Here is a tiny trained network, its code and every weight. The questions are about switching its units off for an input and a class, where a switched-off unit gives its printed mean instead of its output.

import numpy as np


def w(rows, s, z=0):
    codes = np.array(rows[::2]) - 128.0
    scale = np.full(codes.shape[1], s)
    scale[-1] = z or s
    return codes * scale


def f(y):
    return y / 2 * (1 + np.tanh(0.7978845608 * (y + 0.044715 * y**3)))


def log_softmax(a):
    a = a - a.max(-1, keepdims=True)
    return a - np.log(np.exp(a).sum(-1, keepdims=True))


def net(x, mask):
    res = np.array(x, float).reshape(1, 8) / 4 @ E
    y = f(res @ A[0][:, :-1].T + A[0][:, -1])
    res = res + np.where(mask, y, B[0][:, -1]) @ B[0][:, :-1]
    return log_softmax(res[-1] @ U[:, :-1].T + U[:, -1])


A, B = {}, {}
E = w([
[116,65,243,223,205,142,172,114],'x0',
[123,114,119,109,104,167,131,171],'x1',
[123,120,132,115,135,133,163,88],'x2',
[140,255,102,52,40,117,192,94],'x3',
[104,85,150,70,105,149,179,181],'x4',
[161,133,129,154,144,103,115,98],'x5',
[144,102,174,100,149,71,186,88],'x6',
[175,185,238,5,193,187,53,102],'x7',
],0.0074)
A[0] = w([
[120,15,83,167,153,111,141,128,55],'N0',
[157,109,126,112,82,182,165,149,66],'N1',
[113,154,218,73,218,128,44,149,238],'N2',
[108,115,46,156,93,101,151,147,253],'N3',
[139,94,185,115,113,114,35,104,243],'N4',
[56,80,121,131,70,120,150,134,195],'N5',
[103,34,127,211,120,172,156,105,164],'N6',
[176,60,167,108,141,156,122,98,157],'N7',
[148,89,62,128,114,129,83,61,227],'N8',
[131,139,117,70,122,175,107,87,16],'N9',
[163,174,116,2,118,94,72,106,90],'N10',
[113,91,41,150,85,13,158,155,155],'N11',
[89,101,118,195,130,101,137,168,44],'N12',
[46,154,137,136,89,121,64,156,45],'N13',
[103,203,169,162,103,106,200,123,150],'N14',
[203,145,135,173,42,81,158,141,206],'N15',
[118,151,129,167,89,202,145,106,180],'N16',
[172,150,186,117,49,89,142,83,51],'N17',
],0.0092,0.0034)
B[0] = w([
[143,193,193,178,86,84,147,130,200],'N0',
[98,119,132,99,52,72,145,149,139],'N1',
[124,117,87,71,129,219,157,152,254],'N2',
[146,76,98,125,211,91,142,95,236],'N3',
[61,143,66,98,168,176,233,176,193],'N4',
[175,81,153,129,131,178,72,108,187],'N5',
[124,132,167,245,109,1,56,149,228],'N6',
[102,128,71,152,168,177,42,130,175],'N7',
[74,121,51,103,167,103,126,130,178],'N8',
[77,148,191,147,102,84,172,94,155],'N9',
[120,193,191,175,7,93,185,60,234],'N10',
[108,76,18,70,149,194,193,165,244],'N11',
[200,229,194,209,120,47,34,107,178],'N12',
[185,117,97,141,111,96,123,98,140],'N13',
[125,70,21,70,120,158,140,213,181],'N14',
[28,101,86,133,168,131,178,74,195],'N15',
[174,48,168,88,104,160,148,142,157],'N16',
[119,146,138,108,181,165,75,156,165],'N17',
],0.0064,0.0093)
U = w([
[110,48,98,156,155,90,101,182,247],'0',
[120,124,63,99,97,112,122,172,143],'1',
[131,183,185,169,56,2,109,144,6],'2',
],0.0096,0.0027)

Each question gives the input, the list of numbers given to net, and the class t.
The units are the neurons (one row each of A and B). Each row of codes is followed by its name. A weight is (code - 128) times the scale printed after its matrix; where a second scale follows, it is the last column's (A, B and U).
mask holds one flag per neuron, in row order. A switched-off neuron (its flag False) gives its mean, the last column of its row in B, instead of its output. The means were averaged over made-up inputs and are rounded, as every weight is.
A unit's drop is (log p(t) with every unit on - log p(t) with that unit switched off) / (log p(t) with every unit on - log p(t) with every unit switched off).
The circuit of an input: a set's keep is (log p(t) with only the set's units on - log p(t) with every unit switched off) / (log p(t) with every unit on - log p(t) with every unit switched off). Starting from the 12 units with the biggest drops (on a tie, the unit counted first), units are removed one at a time, each time the one whose removal leaves the highest keep (on an exact tie, the one counted first), for as long as the keep stays at least 0.8.
circuit, biggest first: the units of the circuit, biggest drop first
unit that matters most: the unit with the biggest drop
top k neurons: the k neurons with the biggest drops, biggest first
drop when u is switched off: that unit's drop, to one decimal
input [6,6,-7,1,-8,-3,-8,7], class 1: circuit, biggest first => N2, N6
input [2,7,-4,7,2,2,-4,-7], class 0: circuit, biggest first => N3, N10
input [-7,8,5,-1,-3,-7,-5,-7], class 0: unit that matters most => N3
input [-4,-5,1,2,6,-4,-5,6], class 2: top 2 neurons => N10, N11
input [-6,-6,3,2,7,3,0,3], class 2: top 2 neurons => N10, N11
input [-3,-7,-3,-4,-3,-6,8,3], class 1: top 4 neurons => N6, N2, N3, N4
input [6,-5,-3,8,3,7,8,8], class 1: top 2 neurons => N2, N14
input [3,-6,4,8,1,5,1,-7], class 0: top 4 neurons => N3, N10, N2, N15
input [-1,8,-5,-7,-6,-4,-4,6], class 1: drop when N6 is switched off => 0.2
input [-5,4,8,5,-4,-6,3,7], class 2: drop when N10 is switched off => 0.6
input [-8,7,8,8,3,8,0,6], class 2: drop when N10 is switched off => 0.2
